[[119, 65, 128, 91, 34, 67, 68, 67, 52, 75, 61, 49, 124],
 [126, 62, 113, 84, 35, 64, 59, 72, 56, 64, 61, 45, 132],
 [12, 67, 117, 231, 96, 162, 93, 120, 126, 168, 29, 199, 92],
 [57, 121, 69, 127, 44, 114, 34, 109, 37, 91, 74, 14, 71],
 [180, 28, 35, 75, 33, 68, 27, 85, 30, 25, 54, 11, 196],
 [18, 68, 104, 241, 110, 164, 69, 150, 116, 150, 37, 206, 115]] >> 115

[[410, 80, -560, -809, 662, -840, -50, -799],
 [-481, 134, 0, -690, 87, 87, -894, 419],
 [546, -296, 330, -312, 348, -386, -701, -363],
 [-473, 251, -485, -374, 89, 544, -696, 877],
 [-826, 366, -768, -66, -621, 245, 498, 120],
 [578, -966, 378, 293, -319, -62, -111, -736]] >> -736

[[-164, 99, -284, 135, 210, 127, 440, 198, -254, 128, -565, -297, 538, 123, 275],
 [-266, 71, -254, -180, 273, 260, 225, 130, 163, -305, -154, 89, 230, -199, 134],
 [183, -273, 21, 446, -226, -246, -34, -116, 91, 544, -141, 36, -15, 426, -106],
 [128, -173, -81, 153, 69, -65, 7, -77, 394, 190, 117, 366, 6, 165, -77],
 [115, -198, 69, 191, -320, -340, -223, -285, -183, 254, -133, -224, -240, 158, -201]] >> -201

[[169, 137, 68, 80, 145, 104, 118, 184],
 [23, 160, 164, 122, 56, 145, 182, 206],
 [2, 146, 142, 133, 58, 140, 204, 222],
 [25, 159, 145, 124, 75, 155, 200, 208],
 [167, 141, 72, 96, 128, 89, 126, 198]] >> 198

[[137, 756, 483, 147, 733, 145, 340, 312, 64, 323, 507, 561, 137, 230, 242, 513],
 [606, 726, 211, 590, 475, 222, 578, 200, 593, 612, 272, 249, 206, 235, 587, 263],
 [352, 579, 147, 354, 573, 187, 228, 267, 612, 276, 120, 424, 133, 158, 267, 277],
 [182, 626, 383, 174, 696, 344, 146, 423, 292, 184, 403, 632, 323, 313, 159, 482],
 [448, 639, 392, 346, 272, 769, 349, 120, 568, 408, 443, 162, 651, 451, 400, 375],
 [339, 370, 296, 287, 493, 893, 240, 486, 455, 265, 355, 531, 799, 414, 301, 452],
 [278, 129, 532, 346, 562, 212, 375, 646, 232, 341, 452, 635, 279, 456, 299, 483],
 [139, 600, 436, 141, 681, 473, 187, 425, 153, 171, 426, 594, 442, 401, 152, 505]] >> 505

[[6240, 5568, 5121, 7189, 5458, 4499, 3806, 5143, 5616, 5594, 3937, 5392, 4790],
 [5423, 5996, 6024, 4583, 4461, 4237, 3798, 5887, 3409, 5538, 3784, 5278, 4247],
 [3234, 2183, 5530, 6023, 5091, 3986, 5828, 3825, 5189, 5152, 5998, 5012, 3829],
 [7584, 7713, 2919, 5763, 5403, 6263, 3684, 5268, 6580, 4312, 3572, 4619, 6707],
 [6120, 5688, 5181, 6706, 5274, 4524, 3837, 5256, 5279, 5513, 3899, 5337, 4771],
 [5231, 4669, 6565, 6795, 5069, 3564, 3935, 5355, 4239, 6148, 4110, 5727, 3610],
 [5984, 6590, 4954, 4434, 4639, 4981, 3830, 5737, 4230, 5019, 3787, 4955, 5073],
 [6604, 7812, 4130, 3417, 4461, 5713, 3644, 6015, 4270, 4459, 3489, 4615, 5884],
 [3108, 2873, 7655, 5098, 4360, 2816, 4841, 5123, 2664, 6172, 5030, 5599, 2485],
 [6764, 6417, 5285, 7059, 5364, 4492, 3298, 5622, 5213, 5735, 3398, 5503, 4830]] >> 4830

[[-109, 68, -278, -426, -170, -116, -270],
 [-113, 76, -283, -430, -165, -119, -266],
 [-77, 187, -328, -674, -152, -194, -276],
 [-15, -977, -130, 846, -291, -836, 471],
 [-88, 149, -319, -582, -160, -155, -274],
 [-133, -27, -215, -288, -158, -106, -224],
 [-134, -374, -78, 101, -153, -302, 24]] >> 24

[[6424, 4264, 4325, 6970, 5722, 5630, 3168, 4795, 4920],
 [4356, 6694, 4256, 5573, 6697, 4515, 4850, 2941, 6528],
 [6441, 4614, 4277, 7043, 6226, 4473, 3255, 5952, 4298],
 [4697, 7122, 4385, 4703, 6920, 4388, 6863, 4176, 6457],
 [6281, 3729, 5251, 6193, 5252, 6745, 5314, 6355, 2674],
 [5888, 3597, 5758, 7593, 5562, 6403, 7589, 8375, 2165],
 [6177, 4030, 4155, 8237, 5317, 4892, 4062, 7223, 3584],
 [5469, 6248, 3183, 5828, 5756, 6091, 6746, 7262, 4135],
 [6065, 4458, 5498, 6806, 5121, 6806, 6569, 7737, 3365],
 [3531, 4715, 8348, 6023, 7353, 3919, 8349, 6491, 4116]] >> 4116
---
[[22.8, -74.8, 27.0, -7.6],
 [-64.5, 42.0, -65.8, 47.7]] ans = 42.0

[[3.7, -11.5, -16.1, 8.7],
 [6.0, 11.3, 8.9, 66.5],
 [31.2, -3.9, -61.6, 16.2]] ans = -3.9

[38.9, 34.9, -82.7, -37.8] ans = 34.9

[[-83.4, -28.7, -57.0, 31.1],
 [24.9, 67.5, -37.7, 25.6]] ans = 67.5

[[37.6, 18.1, -16.0, 39.3],
 [58.2, 77.0, 7.1, -22.8]] ans = 77.0

[-52.9, 63.7, -64.2, -71.6] ans = 63.7

[[-65.6, -36.7, 61.3, -42.9],
 [20.1, -27.5, -67.4, 73.9],
 [65.9, 48.6, -58.6, 22.8]] ans = 48.6

[66.4, 72.6, 52.4, 20.1] ans = 72.6

[64.9, 59.9, -13.3, 12.7] ans = 59.9

[33.8, 77.4, -33.3, 7.7] ans = 77.4
---
[[545 704 761 311 114 358  29]
 [638 246  45  51 315 157 545]
 [573 831 441 922 753 129 871]] ans = 441

[[-149  202 -453 -680 -341 -109 -189]
 [ 633  396 -526 -226  242 -183 -316]
 [ 188  439  408 -628 -113   62   48]] ans = -113

[-26 -13  -6 -12  30  20   8] ans = -6

[8 1 6 2 1] ans = 2

[80 66 35 41 20] ans = 41

[ 33 -34  19  21 -29] ans = 19
---
[[3294, 3173, 9541, 2149, 2083, 9361, 2690],
 [5150, 6688, 4353, 7558, 5644, 4552, 4578],
 [4561, 6603, 4713, 7371, 5241, 4720, 5081]] → 4720

[[9, 6, 3, 4, 5, 1, 6],
 [8, 3, 4, 4, 7, 2, 9]] → 2

[98, 35, 18, 97, 45] → 97

[[1706, 4192, 5845, 7801, 2886, 5101, 6509],
 [2307, 6080, 4599, 6373, 2281, 4257, 6239]] → 4257

[[9350, 2941, 4436, 4510, 5063],
 [4858, 3771, 4172, 4351, 5049],
 [8868, 5722, 3211, 3249, 4779]] → 3249

[[-44, 33, -9, 11, -1, -26, 3],
 [20, 15, 12, 16, 12, 16, 12]] → 16

[[-697, -212, 153, -209, 957, -330, 742],
 [265, -81, 124, -693, 890, -332, 617],
 [-565, 543, 393, -150, 957, -173, 316]] → -173

[[2908, 8217, 6141, 3745, 5556],
 [5339, 3374, 2584, 4938, 2686]] → 4938

[[8, 5, 5, 5, 1, 5, 5],
 [8, 2, 4, 6, 8, 9, 6]] → 9

[5, 7, 2, 2] → 2
